Below are the code and all the weights of a small trained network. Each question names an input and a target symbol and asks about switching units off, where a switched-off unit gives its printed mean instead of its output.

import numpy as np


def w(rows, s, z=0):
    codes = np.array(rows[::2]) - 128.0
    scale = np.full(codes.shape[1], s)
    scale[-1] = z or s
    return codes * scale


def norm(h):
    return h / np.sqrt((h * h).mean(-1, keepdims=True) + 1e-5)


def f(y):
    return np.maximum(y, 0)


def softmax(a):
    e = np.exp(a - a.max(-1, keepdims=True))
    return e / e.sum(-1, keepdims=True)


def log_softmax(a):
    a = a - a.max(-1, keepdims=True)
    return a - np.log(np.exp(a).sum(-1, keepdims=True))


def net(x, mask):
    ids = ['αβζηθλμξπστφψω'.index(c) for c in x.split()]
    T = len(ids)
    res = E[ids] + P[:T]
    u = 0
    for l in range(3):
        q, k, v = (norm(res) @ M[l].T for M in (Q, K, V))
        z = softmax(np.where(np.tri(T) > 0, q @ k.T / 4**0.5, -1e9)) @ v
        res = res + np.where(mask[u], z, O[l][:, -1]) @ O[l][:, :-1]
        u += 1
        y = f(norm(res) @ A[l][:, :-1].T + A[l][:, -1])
        res = res + np.where(mask[u : u + 4], y, B[l][:, -1]) @ B[l][:, :-1]
        u += 4
    return log_softmax(norm(res)[-1] @ U[:, :-1].T + U[:, -1])


Q, K, V, O, A, B = {}, {}, {}, {}, {}, {}
E = w([
[157,77,118,130,173],'α',
[102,133,163,118,141],'β',
[162,92,94,137,170],'ζ',
[137,203,153,180,110],'η',
[58,203,188,112,144],'θ',
[88,129,102,66,161],'λ',
[238,115,87,181,168],'μ',
[106,194,134,95,121],'ξ',
[221,206,95,172,108],'π',
[190,253,114,190,159],'σ',
[43,87,146,226,231],'τ',
[40,165,69,103,234],'φ',
[171,172,185,221,143],'ψ',
[130,117,184,9,141],'ω',
],0.02)
P = w([
[213,210,166,82,127],'0',
[210,178,184,77,117],'1',
[49,228,139,152,207],'2',
[193,167,179,75,81],'3',
[21,158,66,174,201],'4',
[144,116,178,75,2],'5',
[43,97,45,169,160],'6',
[254,153,185,105,151],'7',
[127,148,96,189,246],'8',
],0.0089)
Q[0] = w([
[201,215,187,99,242],'L0H1',
[65,189,157,96,241],'L0H1',
[114,192,149,73,92],'L0H1',
[253,97,175,68,84],'L0H1',
],0.0058)
K[0] = w([
[153,70,130,83,76],'L0H1',
[62,133,199,104,1],'L0H1',
[116,157,35,148,91],'L0H1',
[214,191,121,152,34],'L0H1',
],0.007)
V[0] = w([
[102,90,100,207,13],'L0H1',
[156,84,232,168,51],'L0H1',
[33,193,95,231,163],'L0H1',
[179,97,74,62,2],'L0H1',
],0.0075)
O[0] = w([
[215,122,225,99,154,2],'L0H1',
[110,90,200,155,122,62],'L0H1',
[164,182,138,133,184,155],'L0H1',
[155,141,191,1,123,38],'L0H1',
],0.0096,0.0074)
A[0] = w([
[175,94,179,40,122,102],'L0N1',
[132,148,210,173,26,82],'L0N2',
[96,110,190,120,171,2],'L0N3',
[255,38,104,83,104,90],'L0N4',
],0.0075,0.0081)
B[0] = w([
[82,101,92,58,2,180],'L0N1',
[181,122,236,152,229,166],'L0N2',
[77,83,48,172,69,128],'L0N3',
[118,34,39,206,73,246],'L0N4',
],0.0062,0.0013)
Q[1] = w([
[159,66,202,63,201],'L1H1',
[201,105,132,171,105],'L1H1',
[121,171,170,25,107],'L1H1',
[85,184,70,248,175],'L1H1',
],0.011)
K[1] = w([
[114,116,132,110,254],'L1H1',
[162,116,175,177,180],'L1H1',
[60,199,128,65,183],'L1H1',
[140,152,107,189,88],'L1H1',
],0.011)
V[1] = w([
[134,168,154,134,189],'L1H1',
[203,159,140,152,19],'L1H1',
[156,168,193,141,106],'L1H1',
[7,194,139,146,167],'L1H1',
],0.012)
O[1] = w([
[72,206,129,87,193,79],'L1H1',
[254,191,99,125,62,231],'L1H1',
[166,241,148,177,174,3],'L1H1',
[82,141,255,60,188,198],'L1H1',
],0.008,0.0032)
A[1] = w([
[105,105,2,203,204,132],'L1N1',
[86,169,176,163,195,40],'L1N2',
[44,108,164,120,190,4],'L1N3',
[98,171,202,142,118,17],'L1N4',
],0.0085,0.0025)
B[1] = w([
[94,200,114,189,8,255],'L1N1',
[106,87,128,146,98,172],'L1N2',
[121,90,119,156,143,174],'L1N3',
[119,120,163,128,89,144],'L1N4',
],0.013,0.0098)
Q[2] = w([
[187,160,70,152,109],'L2H1',
[52,103,142,81,91],'L2H1',
[254,50,171,142,155],'L2H1',
[140,187,187,104,162],'L2H1',
],0.0092)
K[2] = w([
[132,220,115,126,69],'L2H1',
[83,96,154,101,110],'L2H1',
[120,182,11,210,152],'L2H1',
[164,161,90,112,176],'L2H1',
],0.011)
V[2] = w([
[160,45,197,254,149],'L2H1',
[150,86,242,73,70],'L2H1',
[121,31,93,205,185],'L2H1',
[199,91,73,52,198],'L2H1',
],0.0087)
O[2] = w([
[254,95,109,251,126,23],'L2H1',
[224,83,201,108,83,118],'L2H1',
[122,64,74,105,156,46],'L2H1',
[151,158,57,110,68,2],'L2H1',
],0.011,0.0055)
A[2] = w([
[45,36,178,116,106,43],'L2N1',
[76,91,63,233,63,177],'L2N2',
[29,46,94,73,161,2],'L2N3',
[1,72,117,73,158,93],'L2N4',
],0.0081,0.0061)
B[2] = w([
[160,106,143,122,227,154],'L2N1',
[48,146,249,108,90,246],'L2N2',
[128,53,43,89,189,147],'L2N3',
[195,139,91,81,162,180],'L2N4',
],0.013,0.011)
U = w([
[70,4,130,131,46,55],'α',
[181,17,206,176,147,152],'β',
[62,45,113,109,32,7],'ζ',
[176,196,182,150,176,48],'η',
[104,116,200,133,190,52],'θ',
[98,94,35,65,142,192],'λ',
[190,57,2,166,72,253],'μ',
[128,165,197,41,111,116],'ξ',
[245,191,48,98,109,172],'π',
[140,216,90,128,193,50],'σ',
[65,66,105,246,195,114],'τ',
[27,142,41,122,173,140],'φ',
[182,148,170,211,194,59],'ψ',
[151,77,156,23,47,165],'ω',
],0.0097,0.0055)

Each question gives the input, a string of symbols that net reads in full, and the target symbol t.
The units are the heads (4 rows each of Q, K, V and O) and the neurons (one row each of A and B). Each row of codes is followed by its name. A weight is (code - 128) times the scale printed after its matrix; where a second scale follows, it is the last column's (O, A, B and U).
mask holds one flag per unit, layer by layer, with each layer's heads first. A switched-off unit (its flag False) gives its mean, the last column of its rows in O or B, instead of its output. The means were averaged over made-up inputs and are rounded, as every weight is.
A unit's drop is (log p(t) with every unit on - log p(t) with that unit switched off) / (log p(t) with every unit on - log p(t) with every unit switched off).
The circuit of an input: a set's keep is (log p(t) with only the set's units on - log p(t) with every unit switched off) / (log p(t) with every unit on - log p(t) with every unit switched off). Starting from the 12 units with the biggest drops (on a tie, the unit counted first), units are removed one at a time, each time the one whose removal leaves the highest keep (on an exact tie, the one counted first), for as long as the keep stays at least 0.8.
circuit, biggest first: the units of the circuit, biggest drop first
most important unit: the unit with the biggest drop
k most important neurons: the k neurons with the biggest drops, biggest first
top k neurons in layer l: the k neurons of layer l with the biggest drops, biggest first
drop of u: that unit's drop, to one decimal
input β μ σ α φ π, target π: most important unit -> L1H1
input β φ η β η ω α, target β: circuit, biggest first -> (L1H1 L2H1 L0H1)
input τ λ η μ η β ζ, target μ: circuit, biggest first -> (L1H1 L0H1)
input ξ ξ σ, target ξ: circuit, biggest first -> (L2H1 L1H1 L0H1)
input μ β θ π, target π: circuit, biggest first -> (L1N1 L0H1 L2N2)
input τ τ ξ, target τ: circuit, biggest first -> (L2H1 L0H1)
input π θ ω τ μ λ, target λ: 2 most important neurons -> (L1N1 L2N2)
input ζ λ α μ ξ ω θ ξ, target ω: circuit, biggest first -> (L2H1 L1N1 L0H1)
input τ τ σ, target τ: circuit, biggest first -> (L2H1 L0H1)
input θ τ ω ω ζ λ φ μ ξ, target λ: 3 most important neurons -> (L1N1 L2N2 L2N3)
input μ ψ α μ ω τ σ, target μ: 2 most important neurons -> (L0N4 L0N2)
input α ξ β ξ α λ β ω ω, target λ: 3 most important neurons -> (L2N2 L1N1 L2N3)
input φ ω ζ ψ, target ψ: 3 most important neurons -> (L1N1 L2N2 L0N2)
input μ τ π ω ζ μ ξ ζ, target μ: circuit, biggest first -> (L1H1)
input π τ ξ σ η λ σ μ ξ, target λ: top 2 neurons in layer 1 -> (L1N1 L1N3)
input α θ φ ψ, target ψ: 2 most important neurons -> (L1N1 L2N2)
input ω β σ θ, target β: top 2 neurons in layer 2 -> (L2N2 L2N1)
input α φ ξ α ω π σ ψ σ, target π: drop of L2H1 -> -0.1
input ζ ω μ ξ φ λ β τ ω, target λ: drop of L2N2 -> 0.2
input ξ ξ π, target ξ: drop of L2H1 -> 0.8
input ζ π η μ φ ω ξ α ξ, target ω: drop of L2N2 -> 0.1
input μ ψ τ φ ω α ω λ, target λ: most important unit -> L0H1
